Below is a small trained network, with its code and all its weights. Each question gives an input and a class and asks what happens when units are switched off, that is, made to give their printed mean instead of their output.

import numpy as np


def w(rows, s, z=0):
    codes = np.array(rows[::2]) - 128.0
    scale = np.full(codes.shape[1], s)
    scale[-1] = z or s
    return codes * scale


def f(y):
    return np.maximum(y, 0)


def log_softmax(a):
    a = a - a.max(-1, keepdims=True)
    return a - np.log(np.exp(a).sum(-1, keepdims=True))


def net(x, mask):
    res = np.array(x, float).reshape(1, 4) / 4 @ E
    y = f(res @ A[0][:, :-1].T + A[0][:, -1])
    res = res + np.where(mask, y, B[0][:, -1]) @ B[0][:, :-1]
    return log_softmax(res[-1] @ U[:, :-1].T + U[:, -1])


A, B = {}, {}
E = w([
[141,121,98,159,4,75,190,105,103,162,226,162],'x0',
[89,80,60,112,136,95,249,184,167,56,32,146],'x1',
[127,208,151,138,145,172,190,48,87,60,120,169],'x2',
[162,142,224,73,120,40,140,94,129,168,82,142],'x3',
],0.013)
A[0] = w([
[84,150,67,117,134,91,205,118,145,109,59,128,156],'N0',
[142,101,97,142,182,80,229,180,205,124,118,170,89],'N1',
[105,129,173,67,206,227,85,120,176,112,39,93,184],'N2',
[122,178,110,142,117,135,55,80,61,151,184,44,151],'N3',
[168,147,82,154,103,105,133,49,120,172,174,89,110],'N4',
[100,210,76,153,88,182,108,123,158,89,112,155,49],'N5',
[136,174,57,160,46,104,163,71,108,165,130,149,171],'N6',
[151,167,69,168,150,143,85,145,99,75,197,84,24],'N7',
[124,81,101,62,119,76,85,190,181,216,157,37,43],'N8',
[94,102,97,113,95,93,174,120,126,102,47,150,115],'N9',
[105,125,117,156,106,203,97,134,78,131,159,65,40],'N10',
[130,50,127,115,122,122,94,226,147,209,117,52,69],'N11',
[127,185,118,113,218,171,129,64,141,107,62,115,157],'N12',
[130,99,124,104,130,88,220,172,195,33,103,190,98],'N13',
[106,96,138,154,90,97,165,112,112,123,198,183,149],'N14',
[49,116,108,91,129,159,188,179,151,98,130,150,85],'N15',
[150,177,186,141,123,172,14,88,82,172,168,173,128],'N16',
[139,163,136,202,144,162,118,22,66,143,98,149,49],'N17',
[112,104,75,154,88,104,141,106,98,108,168,134,45],'N18',
[223,154,168,103,148,96,100,75,112,199,112,161,75],'N19',
[90,85,44,214,169,246,151,168,112,85,202,113,11],'N20',
[125,131,115,187,63,87,255,117,96,208,203,184,203],'N21',
[177,128,145,66,188,203,97,165,128,87,84,104,152],'N22',
[177,127,182,21,142,40,152,69,158,128,120,162,5],'N23',
[142,135,166,164,197,191,75,113,168,150,83,64,120],'N24',
[120,137,253,74,111,40,170,114,94,151,79,114,34],'N25',
[95,220,137,139,151,165,184,40,5,54,116,183,63],'N26',
[146,91,116,153,106,113,83,178,107,165,106,120,18],'N27',
[168,213,159,103,156,159,207,38,90,69,122,167,32],'N28',
],0.0095,0.0022)
B[0] = w([
[93,188,164,122,96,177,87,147,148,108,203,90,225],'N0',
[155,156,120,127,92,150,77,152,145,108,170,105,222],'N1',
[83,93,161,71,195,75,193,52,124,140,138,78,245],'N2',
[162,194,170,121,141,188,100,138,166,124,125,103,209],'N3',
[99,148,146,85,125,86,148,107,141,113,119,104,182],'N4',
[109,105,50,151,137,146,100,157,85,144,107,197,179],'N5',
[92,80,173,85,138,62,162,53,168,144,145,94,206],'N6',
[171,139,75,105,111,123,129,154,150,98,86,158,184],'N7',
[95,92,105,195,57,138,68,179,79,204,133,153,208],'N8',
[145,200,155,149,139,169,72,153,193,132,150,107,211],'N9',
[171,159,113,94,67,168,138,154,134,36,55,166,180],'N10',
[67,85,86,205,54,92,94,133,47,186,118,124,210],'N11',
[106,90,162,114,158,54,170,92,123,138,165,114,212],'N12',
[145,205,173,129,111,148,82,155,173,117,156,86,245],'N13',
[73,110,169,64,147,67,166,73,120,141,155,91,194],'N14',
[141,171,154,76,109,188,94,158,112,107,148,112,200],'N15',
[185,194,207,108,155,154,69,172,179,147,182,84,236],'N16',
[109,144,141,171,72,141,77,129,111,139,144,115,192],'N17',
[98,121,98,98,206,123,190,105,148,151,124,123,177],'N18',
[152,190,95,94,84,138,124,186,181,107,75,176,195],'N19',
[173,105,62,112,179,177,244,166,144,52,36,200,247],'N20',
[120,86,151,47,170,78,162,58,127,129,159,116,251],'N21',
[55,110,114,83,186,96,128,73,111,113,136,110,210],'N22',
[183,94,62,98,156,176,191,140,95,62,50,186,205],'N23',
[102,111,178,54,139,132,147,75,123,141,125,96,208],'N24',
[211,122,37,124,160,143,226,177,167,82,42,196,217],'N25',
[86,57,81,195,86,122,31,176,79,183,162,166,252],'N26',
[106,88,167,167,114,128,70,143,124,160,105,132,162],'N27',
[118,72,95,230,63,106,56,177,2,150,152,166,233],'N28',
],0.0084,0.019)
U = w([
[72,78,149,62,176,61,164,50,148,144,159,71,254],'0',
[148,250,154,131,142,172,90,164,183,134,172,77,107],'1',
[91,44,104,242,119,98,91,168,91,187,148,143,106],'2',
[174,122,79,113,158,154,192,166,163,85,30,196,48],'3',
],0.013,0.00087)

Each question gives the input, the list of numbers given to net, and the class t.
The units are the neurons (one row each of A and B). Each row of codes is followed by its name. A weight is (code - 128) times the scale printed after its matrix; where a second scale follows, it is the last column's (A, B and U).
mask holds one flag per neuron, in row order. A switched-off neuron (its flag False) gives its mean, the last column of its row in B, instead of its output. The means were averaged over made-up inputs and are rounded, as every weight is.
A unit's drop is (log p(t) with every unit on - log p(t) with that unit switched off) / (log p(t) with every unit on - log p(t) with every unit switched off).
The circuit of an input: a set's keep is (log p(t) with only the set's units on - log p(t) with every unit switched off) / (log p(t) with every unit on - log p(t) with every unit switched off). Starting from the 12 units with the biggest drops (on a tie, the unit counted first), units are removed one at a time, each time the one whose removal leaves the highest keep (on an exact tie, the one counted first), for as long as the keep stays at least 0.8.
circuit, biggest first: the units of the circuit, biggest drop first
most important unit: the unit with the biggest drop
k most important neurons: the k neurons with the biggest drops, biggest first
drop when u is switched off: that unit's drop, to one decimal
input [-3,-6,-8,0], class 2: circuit, biggest first	[N11]
input [-1,-4,-2,-5], class 3: 3 most important neurons	[N20 N13 N0]
input [5,3,-5,6], class 3: 2 most important neurons	[N25 N23]
input [6,6,3,3], class 0: 3 most important neurons	[N21 N6 N14]
input [-5,8,8,5], class 1: 2 most important neurons	[N13 N0]
input [3,0,4,-2], class 2: 2 most important neurons	[N2 N26]
input [-2,5,3,-5], class 1: 2 most important neurons	[N0 N25]
input [-7,6,-5,7], class 0: 2 most important neurons	[N2 N20]
input [7,-3,8,4], class 2: 3 most important neurons	[N28 N26 N2]
input [-7,0,-2,-7], class 0: 3 most important neurons	[N2 N22 N25]
input [3,3,-1,-4], class 3: 2 most important neurons	[N20 N2]
input [1,1,7,6], class 2: 2 most important neurons	[N28 N26]
input [-2,-2,-7,8], class 3: 3 most important neurons	[N25 N23 N26]
input [-6,2,-8,7], class 2: 2 most important neurons	[N11 N8]
input [-3,-4,5,-2], class 2: circuit, biggest first	[N26]
input [2,7,-2,-7], class 1: 3 most important neurons	[N13 N0 N25]
input [3,-4,6,5], class 2: drop when N26 is switched off	0.6
input [5,-4,-2,-7], class 3: drop when N9 is switched off	0.0
input [2,4,2,-4], class 1: drop when N15 is switched off	0.1
input [0,-4,5,6], class 3: most important unit	N25
input [2,2,-4,-5], class 3: drop when N20 is switched off	1.8
